Below are the code and all the weights of a small trained network. Each question names an input and a class and asks about switching units off, where a switched-off unit gives its printed mean instead of its output.

import numpy as np


def w(rows, s, z=0):
    codes = np.array(rows[::2]) - 128.0
    scale = np.full(codes.shape[1], s)
    scale[-1] = z or s
    return codes * scale


def norm(h):
    return h / np.sqrt((h * h).mean(-1, keepdims=True) + 1e-5)


def f(y):
    return np.maximum(y, 0)


def log_softmax(a):
    a = a - a.max(-1, keepdims=True)
    return a - np.log(np.exp(a).sum(-1, keepdims=True))


def net(x, mask):
    res = np.array(x, float).reshape(1, 8) / 4 @ E
    u = 0
    for l in range(3):
        y = f(norm(res) @ A[l][:, :-1].T + A[l][:, -1])
        res = res + np.where(mask[u : u + 6], y, B[l][:, -1]) @ B[l][:, :-1]
        u += 6
    return log_softmax(norm(res)[-1] @ U[:, :-1].T + U[:, -1])


A, B = {}, {}
E = w([
[125,128,125,128,130,128],'x0',
[131,123,122,135,124,125],'x1',
[124,122,127,128,132,130],'x2',
[162,161,84,158,253,67],'x3',
[134,115,114,137,114,114],'x4',
[69,220,51,195,96,137],'x5',
[129,120,118,133,120,120],'x6',
[197,145,55,80,133,200],'x7',
],0.006)
A[0] = w([
[84,182,220,161,119,66,54],'L0N0',
[71,138,138,39,64,63,86],'L0N1',
[242,191,82,87,84,185,2],'L0N2',
[196,201,123,114,158,110,126],'L0N3',
[183,61,190,75,188,127,129],'L0N4',
[137,152,154,46,2,185,185],'L0N5',
],0.0054,0.0032)
B[0] = w([
[60,57,108,105,185,100,173],'L0N0',
[115,108,172,175,163,162,159],'L0N1',
[54,46,45,81,175,156,181],'L0N2',
[122,92,121,156,190,132,178],'L0N3',
[195,226,149,111,2,48,206],'L0N4',
[165,126,120,198,229,145,253],'L0N5',
],0.0058,0.0051)
A[1] = w([
[75,192,106,168,104,115,19],'L1N0',
[82,94,140,107,29,199,7],'L1N1',
[177,146,67,37,127,157,168],'L1N2',
[111,171,78,130,87,131,151],'L1N3',
[150,172,86,119,165,99,52],'L1N4',
[116,113,192,137,74,254,93],'L1N5',
],0.0083,0.0018)
B[1] = w([
[171,141,156,60,37,174,202],'L1N0',
[224,165,128,253,254,87,186],'L1N1',
[19,35,123,173,113,194,254],'L1N2',
[127,159,156,72,141,193,192],'L1N3',
[162,124,126,182,136,143,218],'L1N4',
[162,157,87,153,185,56,242],'L1N5',
],0.0071,0.0041)
A[2] = w([
[41,218,79,140,57,137,208],'L2N0',
[177,66,209,33,108,104,144],'L2N1',
[113,157,94,201,162,159,192],'L2N2',
[96,200,108,118,105,177,52],'L2N3',
[2,117,196,158,94,18,39],'L2N4',
[201,143,113,250,204,74,6],'L2N5',
],0.007,0.0015)
B[2] = w([
[200,55,201,41,38,115,181],'L2N0',
[108,204,140,31,18,177,165],'L2N1',
[118,151,147,86,113,43,223],'L2N2',
[89,148,191,127,89,105,160],'L2N3',
[33,26,15,165,202,255,191],'L2N4',
[155,177,146,168,142,101,254],'L2N5',
],0.0082,0.0075)
U = w([
[70,22,57,116,163,251,253],'0',
[205,219,165,158,179,26,19],'1',
[160,166,209,1,7,134,101],'2',
],0.0087,0.00033)

Each question gives the input, the list of numbers given to net, and the class t.
The units are the neurons (one row each of A and B). Each row of codes is followed by its name. A weight is (code - 128) times the scale printed after its matrix; where a second scale follows, it is the last column's (A, B and U).
mask holds one flag per neuron, layer by layer. A switched-off neuron (its flag False) gives its mean, the last column of its row in B, instead of its output. The means were averaged over made-up inputs and are rounded, as every weight is.
A unit's drop is (log p(t) with every unit on - log p(t) with that unit switched off) / (log p(t) with every unit on - log p(t) with every unit switched off).
The circuit of an input: a set's keep is (log p(t) with only the set's units on - log p(t) with every unit switched off) / (log p(t) with every unit on - log p(t) with every unit switched off). Starting from the 12 units with the biggest drops (on a tie, the unit counted first), units are removed one at a time, each time the one whose removal leaves the highest keep (on an exact tie, the one counted first), for as long as the keep stays at least 0.8.
units of the circuit, in order: the units of the circuit, biggest drop first
top k neurons: the k neurons with the biggest drops, biggest first
top k neurons in layer l: the k neurons of layer l with the biggest drops, biggest first
drop when u is switched off: that unit's drop, to one decimal
input [4,8,0,-7,6,7,-3,-6], class 1: units of the circuit, in order => L1N1
input [6,2,6,3,-8,-6,1,-5], class 2: units of the circuit, in order => L2N1; L0N4
input [-1,5,-4,6,-3,-6,3,-6], class 0: top 3 neurons in layer 1 => L1N1; L1N5; L1N0
input [-7,0,4,-7,-3,-6,2,6], class 1: top 3 neurons => L1N1; L1N5; L2N4
input [-6,2,8,-1,4,5,-8,4], class 2: top 3 neurons in layer 2 => L2N4; L2N0; L2N3
input [4,0,4,5,-5,-1,-8,-6], class 0: top 2 neurons => L2N4; L0N5
input [3,0,3,2,-2,3,-7,-3], class 0: units of the circuit, in order => L2N4; L0N5
input [-6,-8,6,6,-3,7,3,-6], class 2: units of the circuit, in order => L0N5; L1N0; L2N0
input [8,2,3,-1,1,-2,1,-1], class 2: top 2 neurons in layer 1 => L1N2; L1N1
input [0,-2,6,-8,-4,7,7,5], class 1: top 2 neurons => L1N1; L1N5
input [5,8,-2,-2,-4,-3,-3,-3], class 0: top 2 neurons => L2N4; L1N0
input [7,-7,-2,-6,-1,4,6,-7], class 0: top 2 neurons => L2N4; L0N0
input [4,3,-1,-1,2,-5,-2,-5], class 0: top 3 neurons in layer 2 => L2N4; L2N2; L2N0
input [7,3,-2,-3,5,5,-6,4], class 2: units of the circuit, in order => L2N0
input [-8,2,-8,-6,2,-6,4,-6], class 0: top 3 neurons in layer 0 => L0N0; L0N5; L0N1
input [-7,-3,1,5,-7,1,3,5], class 0: top 2 neurons => L1N2; L0N5
input [7,8,5,0,4,5,7,4], class 2: top 2 neurons => L2N4; L2N0
input [-3,-3,4,-7,8,7,-7,-4], class 1: top 3 neurons => L1N1; L1N5; L0N4
input [8,-7,-6,5,-3,7,-1,-3], class 2: top 2 neurons => L1N0; L0N5
input [-7,-4,-6,-1,0,-3,-2,-8], class 0: units of the circuit, in order => L2N4
input [8,0,-7,5,-8,-8,7,-3], class 2: top 2 neurons => L2N1; L0N5
input [-3,-8,1,-3,-2,2,-7,2], class 1: drop when L2N4 is switched off => 0.1
input [-8,3,1,-6,3,-6,2,0], class 1: drop when L1N5 is switched off => 0.3
input [6,8,-1,2,-1,-3,6,-1], class 2: drop when L2N1 is switched off => 0.3
input [-8,5,-8,1,-4,-3,7,-6], class 0: drop when L2N4 is switched off => 1.3
